Below are the code and all the weights of a small trained network. Each question names an input and a class and asks about switching units off, where a switched-off unit gives its printed mean instead of its output.

import numpy as np


def w(rows, s, z=0):
    codes = np.array(rows[::2]) - 128.0
    scale = np.full(codes.shape[1], s)
    scale[-1] = z or s
    return codes * scale


def norm(h):
    return h / np.sqrt((h * h).mean(-1, keepdims=True) + 1e-5)


def f(y):
    return y / 2 * (1 + np.tanh(0.7978845608 * (y + 0.044715 * y**3)))


def log_softmax(a):
    a = a - a.max(-1, keepdims=True)
    return a - np.log(np.exp(a).sum(-1, keepdims=True))


def net(x, mask):
    res = np.array(x, float).reshape(1, 7) / 4 @ E
    u = 0
    for l in range(2):
        y = f(norm(res) @ A[l][:, :-1].T + A[l][:, -1])
        res = res + np.where(mask[u : u + 14], y, B[l][:, -1]) @ B[l][:, :-1]
        u += 14
    return log_softmax(norm(res)[-1] @ U[:, :-1].T + U[:, -1])


A, B = {}, {}
E = w([
[97,221,193,2,45],'x0',
[195,47,183,61,161],'x1',
[125,126,132,128,125],'x2',
[122,128,122,127,127],'x3',
[130,129,130,129,129],'x4',
[38,31,67,87,80],'x5',
[48,117,219,135,194],'x6',
],0.0014)
A[0] = w([
[223,121,65,146,22,122],'0.n0',
[236,120,59,151,8,125],'0.n1',
[33,239,73,226,99,105],'0.n2',
[150,82,74,195,205,171],'0.n3',
[178,62,191,93,149,109],'0.n4',
[14,108,253,169,186,123],'0.n5',
[33,117,239,168,177,96],'0.n6',
[125,129,123,123,140,130],'0.n7',
[60,201,89,187,110,116],'0.n8',
[218,31,205,73,152,101],'0.n9',
[125,136,137,138,119,2],'0.n10',
[190,180,149,129,178,152],'0.n11',
[33,238,72,222,103,111],'0.n12',
[129,143,113,108,154,140],'0.n13',
],0.0034,0.0049)
B[0] = w([
[77,158,107,82,220,171],'0.n0',
[71,159,106,75,228,187],'0.n1',
[239,32,142,38,146,163],'0.n2',
[106,168,153,106,55,250],'0.n3',
[186,106,86,87,117,142],'0.n4',
[149,189,2,70,145,198],'0.n5',
[165,174,26,99,155,146],'0.n6',
[132,129,125,129,120,131],'0.n7',
[178,75,143,84,136,139],'0.n8',
[216,78,75,53,117,167],'0.n9',
[211,118,108,197,240,36],'0.n10',
[75,78,119,120,95,194],'0.n11',
[216,42,142,48,137,168],'0.n12',
[117,116,141,130,110,146],'0.n13',
],0.0038,0.0018)
A[1] = w([
[145,70,90,215,164,98],'1.n0',
[127,128,129,128,129,128],'1.n1',
[202,197,187,136,159,30],'1.n2',
[182,63,101,168,193,33],'1.n3',
[150,72,88,184,183,65],'1.n4',
[129,144,43,141,237,57],'1.n5',
[164,136,128,132,166,20],'1.n6',
[133,81,86,253,152,112],'1.n7',
[108,127,129,133,104,180],'1.n8',
[144,74,85,193,176,78],'1.n9',
[146,71,90,213,163,99],'1.n10',
[206,202,203,164,170,115],'1.n11',
[202,200,189,138,162,38],'1.n12',
[158,121,123,141,164,4],'1.n13',
],0.0037,0.0031)
B[1] = w([
[129,191,189,37,75,80],'1.n0',
[128,128,127,129,127,127],'1.n1',
[5,33,20,76,77,67],'1.n2',
[131,118,134,13,86,47],'1.n3',
[128,167,147,10,89,60],'1.n4',
[109,197,86,43,171,93],'1.n5',
[83,97,68,28,102,22],'1.n6',
[114,233,223,72,75,95],'1.n7',
[165,145,157,173,132,216],'1.n8',
[129,177,153,32,95,68],'1.n9',
[130,188,184,41,78,80],'1.n10',
[25,14,56,144,78,118],'1.n11',
[15,37,38,87,89,73],'1.n12',
[84,108,77,19,94,10],'1.n13',
],0.0028,0.0012)
U = w([
[238,50,134,18,107,112],'0',
[87,238,255,109,30,122],'1',
[71,214,8,63,234,65],'2',
[146,110,136,193,160,252],'3',
[18,33,92,200,62,43],'4',
[165,134,133,183,163,167],'5',
],0.0068,0.0028)

Each question gives the input, the list of numbers given to net, and the class t.
The units are the neurons (one row each of A and B). Each row of codes is followed by its name. A weight is (code - 128) times the scale printed after its matrix; where a second scale follows, it is the last column's (A, B and U).
mask holds one flag per neuron, layer by layer. A switched-off neuron (its flag False) gives its mean, the last column of its row in B, instead of its output. The means were averaged over made-up inputs and are rounded, as every weight is.
A unit's drop is (log p(t) with every unit on - log p(t) with that unit switched off) / (log p(t) with every unit on - log p(t) with every unit switched off).
most important unit: the unit with the biggest drop
top k neurons: the k neurons with the biggest drops, biggest first
k most important neurons of layer l: the k neurons of layer l with the biggest drops, biggest first
input [-3,-4,-1,0,-1,-7,7], class 2: most important unit	0.n5
input [-4,-7,-8,-1,-2,-8,6], class 4: top 4 neurons	(1.n11; 0.n9; 0.n3; 0.n1)
input [-4,2,-3,-3,-5,-6,1], class 4: top 2 neurons	(0.n3; 1.n11)
input [4,-6,0,-5,-1,1,-6], class 0: 2 most important neurons of layer 0	(0.n2; 0.n12)
input [2,-6,7,-2,-5,-6,5], class 0: 3 most important neurons of layer 0	(0.n2; 0.n12; 0.n8)
input [-4,-5,7,0,4,5,7], class 2: 2 most important neurons of layer 0	(0.n5; 0.n6)
input [-3,-3,-4,-2,-5,7,-7], class 2: top 3 neurons	(0.n1; 0.n0; 0.n11)
input [5,-2,-6,5,-1,-5,6], class 2: 2 most important neurons of layer 0	(0.n5; 0.n6)
input [6,-3,-3,5,6,4,-8], class 2: 3 most important neurons of layer 0	(0.n1; 0.n0; 0.n3)
input [5,4,5,-7,7,7,8], class 2: 3 most important neurons of layer 0	(0.n5; 0.n6; 0.n3)
input [-4,-2,6,-4,0,0,-6], class 2: top 3 neurons	(0.n1; 0.n0; 1.n5)
input [1,2,-8,-4,-2,0,-1], class 3: top 3 neurons	(0.n5; 0.n2; 0.n12)
input [3,2,-6,-6,2,-4,6], class 2: top 3 neurons	(0.n5; 0.n6; 0.n3)
input [-7,-8,4,6,1,7,8], class 0: top 2 neurons	(0.n2; 0.n12)
input [0,-1,-6,-3,-8,7,4], class 5: most important unit	0.n11
input [-2,-4,1,-2,3,1,-4], class 0: top 4 neurons	(0.n2; 0.n12; 0.n8; 0.n5)
input [-7,1,-7,3,6,-5,-8], class 2: top 3 neurons	(0.n1; 0.n0; 1.n5)
input [-7,-6,8,1,4,-2,-7], class 1: top 2 neurons	(0.n5; 0.n9)
input [-6,5,-7,4,-4,-2,-4], class 1: 3 most important neurons of layer 0	(0.n5; 0.n2; 0.n12)
input [-5,-8,-3,-4,1,-2,-7], class 0: top 4 neurons	(0.n2; 0.n12; 0.n5; 0.n8)
input [-7,2,-2,-5,-1,-6,0], class 1: most important unit	1.n7
